Here is a tiny trained network, its code and every weight. The questions are about switching its units off for an input and a target symbol, where a switched-off unit gives its printed mean instead of its output.

import numpy as np


def w(rows, s, z=0):
    codes = np.array(rows[::2]) - 128.0
    scale = np.full(codes.shape[1], s)
    scale[-1] = z or s
    return codes * scale


def norm(h):
    return h / np.sqrt((h * h).mean(-1, keepdims=True) + 1e-5)


def f(y):
    return y / 2 * (1 + np.tanh(0.7978845608 * (y + 0.044715 * y**3)))


def softmax(a):
    e = np.exp(a - a.max(-1, keepdims=True))
    return e / e.sum(-1, keepdims=True)


def log_softmax(a):
    a = a - a.max(-1, keepdims=True)
    return a - np.log(np.exp(a).sum(-1, keepdims=True))


def net(x, mask):
    ids = ['ΠΩαβεζηλμτφψ'.index(c) for c in x.split()]
    T = len(ids)
    res = E[ids] + P[:T]
    r = norm(res)
    for j in range(3):
        rows = slice(3 * j, 3 * j + 3)
        q, k, v = (r @ M[0][rows].T for M in (Q, K, V))
        z = softmax(np.where(np.tri(T) > 0, q @ k.T / 3**0.5, -1e9)) @ v
        o = O[0][rows]
        res = res + np.where(mask[j], z, o[:, -1]) @ o[:, :-1]
    y = f(norm(res) @ A[0][:, :-1].T + A[0][:, -1])
    res = res + np.where(mask[3:11], y, B[0][:, -1]) @ B[0][:, :-1]
    return log_softmax(norm(res)[-1] @ U[:, :-1].T + U[:, -1])


Q, K, V, O, A, B = {}, {}, {}, {}, {}, {}
E = w([
[165,28,99,236,129,171],'Π',
[137,18,107,243,97,147],'Ω',
[151,75,84,236,159,150],'α',
[139,114,52,116,237,97],'β',
[157,152,65,188,217,148],'ε',
[111,4,111,217,92,105],'ζ',
[123,104,66,75,227,72],'η',
[129,99,151,206,134,66],'λ',
[163,146,65,199,222,126],'μ',
[202,17,89,188,190,196],'τ',
[199,173,217,20,189,67],'φ',
[222,158,199,110,172,138],'ψ',
],0.014)
P = w([
[128,117,82,145,184,96],'0',
[128,9,132,205,154,88],'1',
[141,174,135,156,93,113],'2',
[102,131,90,151,225,115],'3',
[92,4,162,160,140,142],'4',
[131,161,116,126,85,111],'5',
[100,120,107,147,200,110],'6',
[72,22,187,142,142,170],'7',
[133,160,99,109,85,123],'8',
[98,118,122,146,196,104],'9',
[42,57,200,151,143,190],'10',
[194,113,93,61,93,56],'11',
[83,117,110,131,173,119],'12',
],0.021)
Q[0] = w([
[198,132,94,147,53,64],'h1',
[18,60,123,174,115,138],'h1',
[108,33,161,137,169,146],'h1',
[19,151,193,102,179,212],'h2',
[130,88,174,128,101,214],'h2',
[106,120,245,109,107,133],'h2',
[129,108,144,164,150,169],'h3',
[87,149,183,150,123,186],'h3',
[9,119,120,168,215,137],'h3',
],0.016)
K[0] = w([
[141,146,126,75,44,50],'h1',
[113,10,122,150,68,242],'h1',
[184,18,177,149,132,169],'h1',
[92,62,232,186,170,91],'h2',
[91,140,119,194,121,16],'h2',
[57,162,137,242,159,106],'h2',
[92,172,175,139,153,86],'h3',
[88,73,134,176,218,66],'h3',
[115,93,250,154,207,152],'h3',
],0.014)
V[0] = w([
[204,165,159,76,166,100],'h1',
[92,159,117,101,174,108],'h1',
[90,212,97,162,83,78],'h1',
[128,185,3,89,85,144],'h2',
[133,58,40,151,153,155],'h2',
[194,106,183,63,147,124],'h2',
[239,130,26,66,171,178],'h3',
[3,145,118,45,189,17],'h3',
[210,104,195,27,185,103],'h3',
],0.012)
O[0] = w([
[158,131,177,184,167,38,107],'h1',
[153,77,119,153,89,90,91],'h1',
[142,106,145,63,61,59,25],'h1',
[111,221,109,205,139,128,77],'h2',
[103,169,125,141,88,205,245],'h2',
[83,93,85,77,155,156,132],'h2',
[90,145,164,87,12,189,164],'h3',
[60,174,7,199,171,133,66],'h3',
[33,90,67,45,155,161,162],'h3',
],0.012,0.011)
A[0] = w([
[158,194,164,97,74,167,84],'n1',
[161,104,196,104,145,135,172],'n2',
[191,190,152,146,189,141,114],'n3',
[253,198,71,115,157,103,184],'n4',
[120,112,113,143,57,113,110],'n5',
[114,135,28,159,170,136,66],'n6',
[132,59,113,81,144,126,255],'n7',
[145,92,133,178,60,181,119],'n8',
],0.018,0.0089)
B[0] = w([
[103,104,156,158,232,101,179],'n1',
[83,118,49,109,42,134,199],'n2',
[79,167,105,44,167,226,148],'n3',
[209,142,28,111,150,254,152],'n4',
[13,155,161,111,94,186,140],'n5',
[146,30,134,78,72,68,171],'n6',
[128,165,103,189,231,85,249],'n7',
[154,150,116,73,121,33,209],'n8',
],0.014)
U = w([
[193,132,165,122,134,109,147],'Π',
[196,61,111,131,98,178,107],'Ω',
[154,118,125,155,91,129,132],'α',
[64,215,117,213,105,121,114],'β',
[150,180,158,185,133,119,145],'ε',
[77,112,116,75,160,223,97],'ζ',
[83,133,79,170,54,123,102],'η',
[162,190,29,76,140,125,3],'λ',
[117,159,118,148,110,115,118],'μ',
[93,96,234,151,81,100,233],'τ',
[162,118,193,245,227,61,233],'φ',
[97,131,68,43,148,33,36],'ψ',
],0.011,0.0064)

Each question gives the input, a string of symbols that net reads in full, and the target symbol t.
The units are the heads (3 rows each of Q, K, V and O) and the neurons (one row each of A and B). Each row of codes is followed by its name. A weight is (code - 128) times the scale printed after its matrix; where a second scale follows, it is the last column's (O, A, B and U).
mask holds one flag per unit, heads first, then neurons. A switched-off unit (its flag False) gives its mean, the last column of its rows in O or B, instead of its output. The means were averaged over made-up inputs and are rounded, as every weight is.
A unit's drop is (log p(t) with every unit on - log p(t) with that unit switched off) / (log p(t) with every unit on - log p(t) with every unit switched off).
The circuit of an input: a set's keep is (log p(t) with only the set's units on - log p(t) with every unit switched off) / (log p(t) with every unit on - log p(t) with every unit switched off). Starting from all 11 units, units are removed one at a time, each time the one whose removal leaves the highest keep (on an exact tie, the one counted first), for as long as the keep stays at least 0.8.
circuit, biggest first: the units of the circuit, biggest drop first
unit that matters most: the unit with the biggest drop
top k neurons: the k neurons with the biggest drops, biggest first
heads that matter: for each layer, one digit per head in row order, 1 if its drop is at least 0.15 and else 0, layers parted by /
input α β τ ζ φ ψ λ ψ ψ, target ψ: top 2 neurons => [n2, n7]
input λ λ ψ β τ μ, target ψ: heads that matter => 101
input α φ η φ ψ ψ τ λ β τ β λ, target β: circuit, biggest first => [h2]
input β τ α λ α ψ ζ ψ ε, target ψ: top 2 neurons => [n2, n1]
input ζ τ τ Π Ω τ ζ τ β Ω β β, target β: heads that matter => 011
input ψ τ τ η τ ψ τ β φ Π Π ψ ψ, target φ: heads that matter => 101
input η ε τ ε, target ζ: circuit, biggest first => [n3, n7]
input λ τ ψ λ λ τ τ τ λ, target τ: heads that matter => 000
input φ Π φ μ, target ψ: heads that matter => 011
input ε λ Π Π τ ε λ τ ε τ τ ψ β, target φ: top 3 neurons => [n7, n2, n4]
input φ Ω τ τ τ Ω φ τ ψ, target Ω: circuit, biggest first => [n4, h3]
input τ τ Π Ω τ, target Ω: top 3 neurons => [n8, n2, n1]
input η Ω τ, target η: top 2 neurons => [n7, n6]
input μ α α τ β Π λ λ τ τ Π μ, target τ: unit that matters most => h3
input ψ τ τ Ω ψ ψ, target τ: top 2 neurons => [n2, n8]
input τ ψ Π τ η ψ η, target φ: circuit, biggest first => [n7, n2]
input ψ ζ ψ β μ α λ φ, target φ: circuit, biggest first => [n7, h2]
input τ φ ε ψ λ Ω β ψ τ τ ψ Ω τ, target φ: heads that matter => 001
input ψ Ω Π ζ τ τ ψ ψ Π, target τ: top 2 neurons => [n1, n7]
input τ λ φ λ τ τ ψ λ, target φ: top 2 neurons => [n2, n3]
input Ω Ω λ τ Π, target φ: circuit, biggest first => [h3]
input ψ ψ τ Ω τ ε, target τ: circuit, biggest first => [h3, h1]
input τ τ Π Π ψ ψ τ μ ζ, target ψ: heads that matter => 111
input τ ψ τ τ ζ ψ λ β τ, target ψ: heads that matter => 101
